Below is a small trained network, with its code and all its weights. Each question gives an input and a class and asks what happens when units are switched off, that is, made to give their printed mean instead of their output.

import numpy as np


def w(rows, s, z=0):
    codes = np.array(rows[::2]) - 128.0
    scale = np.full(codes.shape[1], s)
    scale[-1] = z or s
    return codes * scale


def f(y):
    return np.maximum(y, 0)


def log_softmax(a):
    a = a - a.max(-1, keepdims=True)
    return a - np.log(np.exp(a).sum(-1, keepdims=True))


def net(x, mask):
    res = np.array(x, float).reshape(1, 6) / 4 @ E
    y = f(res @ A[0][:, :-1].T + A[0][:, -1])
    res = res + np.where(mask, y, B[0][:, -1]) @ B[0][:, :-1]
    return log_softmax(res[-1] @ U[:, :-1].T + U[:, -1])


A, B = {}, {}
E = w([
[127,146,122,111,128,131,128],'x0',
[200,48,87,23,183,23,48],'x1',
[205,172,63,180,22,40,189],'x2',
[23,172,25,225,195,60,33],'x3',
[211,200,254,159,212,41,170],'x4',
[107,113,119,100,142,117,209],'x5',
],0.008)
A[0] = w([
[98,66,75,93,69,180,98,201],'n1',
[67,188,132,190,103,209,188,31],'n2',
[138,93,74,137,55,130,121,162],'n3',
[181,159,163,156,164,108,135,150],'n4',
[137,120,143,38,145,47,78,93],'n5',
[3,145,148,131,215,101,99,142],'n6',
[80,68,170,112,215,194,119,78],'n7',
[181,199,199,149,183,74,148,131],'n8',
[129,126,99,148,32,84,152,44],'n9',
[126,146,208,133,175,120,120,160],'n10',
[96,97,111,148,84,168,124,144],'n11',
[97,174,54,143,164,102,105,121],'n12',
[94,156,164,71,159,183,75,102],'n13',
[92,104,123,106,191,195,115,71],'n14',
[97,194,218,161,146,70,139,140],'n15',
[182,93,225,51,45,192,135,97],'n16',
[104,92,157,116,178,190,110,66],'n17',
[175,129,166,92,65,152,149,136],'n18',
[113,144,54,216,191,89,146,153],'n19',
[128,143,139,65,195,192,118,105],'n20',
[184,101,146,119,97,150,175,86],'n21',
[104,175,161,162,87,187,127,32],'n22',
[122,90,211,89,109,156,118,138],'n23',
[126,182,141,138,116,194,164,27],'n24',
[182,156,56,155,90,80,155,60],'n25',
[68,191,184,184,110,165,143,80],'n26',
[111,199,65,160,143,87,105,87],'n27',
[191,147,80,161,34,68,168,86],'n28',
[87,102,91,113,90,179,112,163],'n29',
[148,42,90,17,128,56,60,75],'n30',
[172,91,93,98,150,81,106,5],'n31',
[155,123,99,147,97,96,162,173],'n32',
],0.012,0.0023)
B[0] = w([
[36,212,58,52,243,124,190,253],'n1',
[219,66,84,216,99,111,174,244],'n2',
[71,215,144,55,239,142,197,202],'n3',
[96,186,115,58,195,125,141,191],'n4',
[138,57,65,219,154,90,202,209],'n5',
[129,75,191,82,53,250,72,243],'n6',
[189,254,207,168,88,139,141,231],'n7',
[88,178,28,47,232,147,181,236],'n8',
[172,186,208,97,132,155,153,193],'n9',
[94,184,104,103,196,82,157,196],'n10',
[160,157,38,96,225,130,208,195],'n11',
[66,62,118,109,98,197,78,209],'n12',
[169,172,156,124,121,117,119,200],'n13',
[95,213,184,146,145,131,120,206],'n14',
[86,119,53,68,216,68,196,220],'n15',
[29,36,80,99,93,208,52,252],'n16',
[180,207,210,116,137,108,110,198],'n17',
[77,70,145,92,87,232,68,199],'n18',
[57,46,181,56,80,210,53,224],'n19',
[198,159,210,150,100,145,75,197],'n20',
[96,71,162,82,114,172,104,189],'n21',
[194,67,122,219,125,69,179,194],'n22',
[106,86,178,121,114,159,26,196],'n23',
[201,77,119,151,116,106,146,188],'n24',
[228,175,222,128,95,143,81,200],'n25',
[168,81,35,181,43,41,172,219],'n26',
[135,89,127,91,116,202,59,208],'n27',
[178,216,220,132,106,130,30,225],'n28',
[87,158,75,65,200,82,195,218],'n29',
[179,89,83,245,69,53,190,255],'n30',
[162,77,126,193,98,57,205,185],'n31',
[155,182,186,85,104,103,103,178],'n32',
],0.0072,0.013)
U = w([
[71,212,28,56,221,137,208,153],'0',
[65,42,121,88,60,216,67,111],'1',
[188,253,214,138,92,146,116,254],'2',
[175,67,51,212,79,89,220,177],'3',
],0.011,0.00085)

Each question gives the input, the list of numbers given to net, and the class t.
The units are the neurons (one row each of A and B). Each row of codes is followed by its name. A weight is (code - 128) times the scale printed after its matrix; where a second scale follows, it is the last column's (A, B and U).
mask holds one flag per neuron, in row order. A switched-off neuron (its flag False) gives its mean, the last column of its row in B, instead of its output. The means were averaged over made-up inputs and are rounded, as every weight is.
A unit's drop is (log p(t) with every unit on - log p(t) with that unit switched off) / (log p(t) with every unit on - log p(t) with every unit switched off).
The circuit of an input: a set's keep is (log p(t) with only the set's units on - log p(t) with every unit switched off) / (log p(t) with every unit on - log p(t) with every unit switched off). Starting from the 12 units with the biggest drops (on a tie, the unit counted first), units are removed one at a time, each time the one whose removal leaves the highest keep (on an exact tie, the one counted first), for as long as the keep stays at least 0.8.
units of the circuit, in order: the units of the circuit, biggest drop first
k most important neurons: the k neurons with the biggest drops, biggest first
drop when u is switched off: that unit's drop, to one decimal
input [-8,8,0,-6,-3,0], class 3: units of the circuit, in order : [n30]
input [5,-5,3,-5,-1,4], class 1: 3 most important neurons : [n16; n18; n30]
input [1,8,8,-1,3,3], class 2: 2 most important neurons : [n28; n25]
input [6,-5,-1,-3,-5,-1], class 0: 3 most important neurons : [n1; n30; n29]
input [-8,-8,-1,-8,-1,-4], class 1: 2 most important neurons : [n16; n18]
input [-3,1,-2,-6,-6,-5], class 0: 4 most important neurons : [n1; n6; n29; n19]
input [8,2,4,-4,4,0], class 0: 2 most important neurons : [n8; n6]
input [0,-4,4,-2,4,-8], class 0: 4 most important neurons : [n8; n15; n30; n7]
input [-3,-8,-4,6,-7,-1], class 3: 2 most important neurons : [n2; n26]
input [-4,-3,-8,-6,-3,-8], class 2: 2 most important neurons : [n7; n17]
input [-7,3,7,-2,-8,-4], class 0: 2 most important neurons : [n1; n3]
input [-3,6,3,4,0,-1], class 3: drop when n30 is switched off : 0.4
input [-7,6,3,4,-5,7], class 3: drop when n8 is switched off : 0.5
input [-6,7,6,7,2,7], class 1: units of the circuit, in order : [n19]
input [-8,-1,-2,-5,5,0], class 0: drop when n1 is switched off : -0.1
